Below is a small trained network, with its code and all its weights. Each question gives an input and a target symbol and asks what happens when units are switched off, that is, made to give their printed mean instead of their output.

import numpy as np


def w(rows, s, z=0):
    codes = np.array(rows[::2]) - 128.0
    scale = np.full(codes.shape[1], s)
    scale[-1] = z or s
    return codes * scale


def f(y):
    return np.maximum(y, 0)


def softmax(a):
    e = np.exp(a - a.max(-1, keepdims=True))
    return e / e.sum(-1, keepdims=True)


def log_softmax(a):
    a = a - a.max(-1, keepdims=True)
    return a - np.log(np.exp(a).sum(-1, keepdims=True))


def net(x, mask):
    ids = ['αβγεηθλμξπστω'.index(c) for c in x.split()]
    T = len(ids)
    res = E[ids] + P[:T]
    u = 0
    for l in range(3):
        q, k, v = (res @ M[l].T for M in (Q, K, V))
        z = softmax(np.where(np.tri(T) > 0, q @ k.T / 2**0.5, -1e9)) @ v
        res = res + np.where(mask[u], z, O[l][:, -1]) @ O[l][:, :-1]
        u += 1
        y = f(res @ A[l][:, :-1].T + A[l][:, -1])
        res = res + np.where(mask[u : u + 4], y, B[l][:, -1]) @ B[l][:, :-1]
        u += 4
    return log_softmax(res[-1] @ U[:, :-1].T + U[:, -1])


Q, K, V, O, A, B = {}, {}, {}, {}, {}, {}
E = w([
[164,112,69,135,170,118,66],'α',
[97,207,27,135,33,141,131],'β',
[109,97,98,142,166,141,58],'γ',
[158,134,235,183,129,140,58],'ε',
[213,118,89,84,185,134,25],'η',
[101,87,66,150,182,129,64],'θ',
[211,62,84,39,135,104,62],'λ',
[38,86,84,109,203,119,69],'μ',
[109,96,159,198,120,111,126],'ξ',
[248,146,135,163,194,22,117],'π',
[153,68,107,132,5,127,104],'σ',
[74,102,202,49,109,205,153],'τ',
[200,177,24,222,137,221,170],'ω',
],0.015)
P = w([
[150,183,113,106,40,103,75],'0',
[136,176,81,118,95,134,80],'1',
[138,160,68,121,126,139,95],'2',
[147,126,92,123,144,158,97],'3',
[153,108,94,126,163,173,115],'4',
[163,93,96,133,188,173,132],'5',
[171,76,113,135,200,179,147],'6',
[177,57,119,135,210,184,166],'7',
[154,45,126,156,242,190,188],'8',
[193,35,136,138,232,194,198],'9',
[239,31,135,126,254,187,225],'10',
],0.0079)
Q[0] = w([
[88,254,189,149,57,14,123],'0.h1',
[129,223,223,168,77,93,191],'0.h1',
],0.0089)
K[0] = w([
[98,199,141,119,55,92,73],'0.h1',
[99,146,61,140,32,78,10],'0.h1',
],0.012)
V[0] = w([
[78,54,157,61,51,162,2],'0.h1',
[143,242,108,212,38,213,156],'0.h1',
],0.0073)
O[0] = w([
[214,37,169,137,254,139,190,2],'0.h1',
[146,171,8,208,184,248,171,120],'0.h1',
],0.0073,0.0052)
A[0] = w([
[165,178,223,174,157,146,129,155],'0.n1',
[90,204,192,134,141,99,124,2],'0.n2',
[171,236,255,176,42,159,93,128],'0.n3',
[98,114,111,202,148,109,109,159],'0.n4',
],0.0081,0.01)
B[0] = w([
[146,200,128,175,85,224,237,223],'0.n1',
[112,56,230,1,101,167,103,128],'0.n2',
[182,90,89,167,232,242,105,217],'0.n3',
[210,127,157,62,110,82,107,252],'0.n4',
],0.0078,0.0042)
Q[1] = w([
[153,89,110,73,103,104,83],'1.h1',
[164,164,150,60,150,167,254],'1.h1',
],0.0091)
K[1] = w([
[70,65,238,227,1,66,165],'1.h1',
[10,109,181,136,208,150,189],'1.h1',
],0.0059)
V[1] = w([
[149,83,124,215,2,85,177],'1.h1',
[17,2,150,205,39,178,136],'1.h1',
],0.0051)
O[1] = w([
[84,52,131,254,68,192,65,102],'1.h1',
[14,55,74,237,129,123,145,2],'1.h1',
],0.0071,0.007)
A[1] = w([
[116,69,131,13,73,85,1,3],'1.n1',
[183,181,183,227,165,163,204,67],'1.n2',
[161,101,79,23,46,126,125,151],'1.n3',
[185,158,117,18,172,70,166,113],'1.n4',
],0.007,0.0073)
B[1] = w([
[124,214,61,206,199,44,134,184],'1.n1',
[59,142,59,25,36,1,27,179],'1.n2',
[127,111,135,228,242,175,209,218],'1.n3',
[63,75,194,156,118,154,179,247],'1.n4',
],0.0091,0.012)
Q[2] = w([
[93,1,181,154,158,121,117],'2.h1',
[64,147,104,150,106,30,144],'2.h1',
],0.006)
K[2] = w([
[2,72,191,154,127,157,116],'2.h1',
[200,135,162,168,116,87,95],'2.h1',
],0.0066)
V[2] = w([
[140,169,182,99,57,188,196],'2.h1',
[254,59,138,242,119,102,107],'2.h1',
],0.0059)
O[2] = w([
[103,93,173,221,84,184,67,53],'2.h1',
[249,111,106,133,46,178,166,255],'2.h1',
],0.013,0.0025)
A[2] = w([
[127,71,61,138,223,152,176,135],'2.n1',
[138,185,177,86,17,136,255,122],'2.n2',
[105,134,88,50,102,166,95,2],'2.n3',
[94,193,68,159,131,151,133,26],'2.n4',
],0.0073,0.0053)
B[2] = w([
[117,118,90,50,112,208,58,254],'2.n1',
[10,97,117,177,122,225,116,198],'2.n2',
[108,99,217,170,255,171,83,150],'2.n3',
[125,18,206,73,114,207,207,188],'2.n4',
],0.0085,0.0095)
U = w([
[16,182,62,111,124,200,101,93],'α',
[146,99,135,36,112,103,10,129],'β',
[108,118,131,109,127,117,121,74],'γ',
[83,100,127,33,180,79,141,60],'ε',
[27,31,182,152,152,127,74,160],'η',
[146,45,130,74,163,116,154,2],'θ',
[110,78,158,73,93,121,129,93],'λ',
[70,125,135,89,132,96,156,100],'μ',
[132,20,28,140,83,67,52,236],'ξ',
[208,154,255,124,149,136,105,147],'π',
[127,101,128,46,102,106,100,133],'σ',
[77,97,108,117,122,89,104,135],'τ',
[102,251,50,215,217,77,133,225],'ω',
],0.0073,0.0053)

Each question gives the input, a string of symbols that net reads in full, and the target symbol t.
The units are the heads (2 rows each of Q, K, V and O) and the neurons (one row each of A and B). Each row of codes is followed by its name. A weight is (code - 128) times the scale printed after its matrix; where a second scale follows, it is the last column's (O, A, B and U).
mask holds one flag per unit, layer by layer, with each layer's heads first. A switched-off unit (its flag False) gives its mean, the last column of its rows in O or B, instead of its output. The means were averaged over made-up inputs and are rounded, as every weight is.
A unit's drop is (log p(t) with every unit on - log p(t) with that unit switched off) / (log p(t) with every unit on - log p(t) with every unit switched off).
The circuit of an input: a set's keep is (log p(t) with only the set's units on - log p(t) with every unit switched off) / (log p(t) with every unit on - log p(t) with every unit switched off). Starting from the 12 units with the biggest drops (on a tie, the unit counted first), units are removed one at a time, each time the one whose removal leaves the highest keep (on an exact tie, the one counted first), for as long as the keep stays at least 0.8.
circuit, biggest first: the units of the circuit, biggest drop first
most important unit: the unit with the biggest drop
k most important neurons: the k neurons with the biggest drops, biggest first
k most important neurons of layer l: the k neurons of layer l with the biggest drops, biggest first
input ω θ η γ η ω τ, target α: most important unit -> 0.h1
input η π π π ω ω σ τ η, target η: circuit, biggest first -> 2.h1, 0.h1
input η π μ ξ π σ τ λ, target η: 2 most important neurons -> 0.n3, 1.n1
input η ω γ π τ λ θ, target η: circuit, biggest first -> 0.h1, 2.h1
input ω π π ξ β τ λ σ, target η: 2 most important neurons -> 1.n1, 1.n2
input π π η μ η, target ε: circuit, biggest first -> 0.h1, 2.h1
input η η η, target π: circuit, biggest first -> 0.h1, 1.n2
input σ π μ π σ ε, target β: circuit, biggest first -> 1.n2, 0.n3, 1.n3, 1.n4
input ω σ π λ μ, target ω: circuit, biggest first -> 1.n1, 0.h1, 2.n4, 0.n1
input ω η π π σ, target ξ: circuit, biggest first -> 1.h1, 1.n4
input π π π, target π: 2 most important neurons -> 0.n3, 1.n2
input ω μ τ π β λ π ω σ, target α: 3 most important neurons -> 1.n2, 1.n3, 1.n4
input β λ π θ β π η μ μ, target ε: 3 most important neurons -> 1.n1, 2.n1, 0.n1
input λ η η α λ π γ σ π λ, target ξ: most important neuron -> 2.n1
input β ω α, target α: circuit, biggest first -> 0.h1, 2.n1
input σ θ σ ε λ, target ξ: 2 most important neurons of layer 0 -> 0.n3, 0.n4
input λ τ μ, target η: circuit, biggest first -> 0.h1, 1.n1, 2.h1
input σ π η τ, target η: circuit, biggest first -> 0.h1, 2.h1
input μ π π ξ λ μ μ λ, target ε: 2 most important neurons -> 1.n1, 2.n1
input σ λ ω γ π ω η ω β μ, target α: 2 most important neurons -> 1.n2, 2.n1
input λ η γ π, target η: 2 most important neurons of layer 2 -> 2.n2, 2.n1
input μ π μ θ λ λ η σ μ, target ξ: most important unit -> 1.h1
input θ η π ω η σ μ η π μ α, target ω: 2 most important neurons of layer 1 -> 1.n1, 1.n4
input π μ π η, target ω: 2 most important neurons -> 1.n1, 0.n1
input ξ ε ω ω ω ε σ, target α: 2 most important neurons of layer 1 -> 1.n2, 1.n3
input λ λ π π τ γ α, target η: 2 most important neurons -> 1.n1, 1.n2
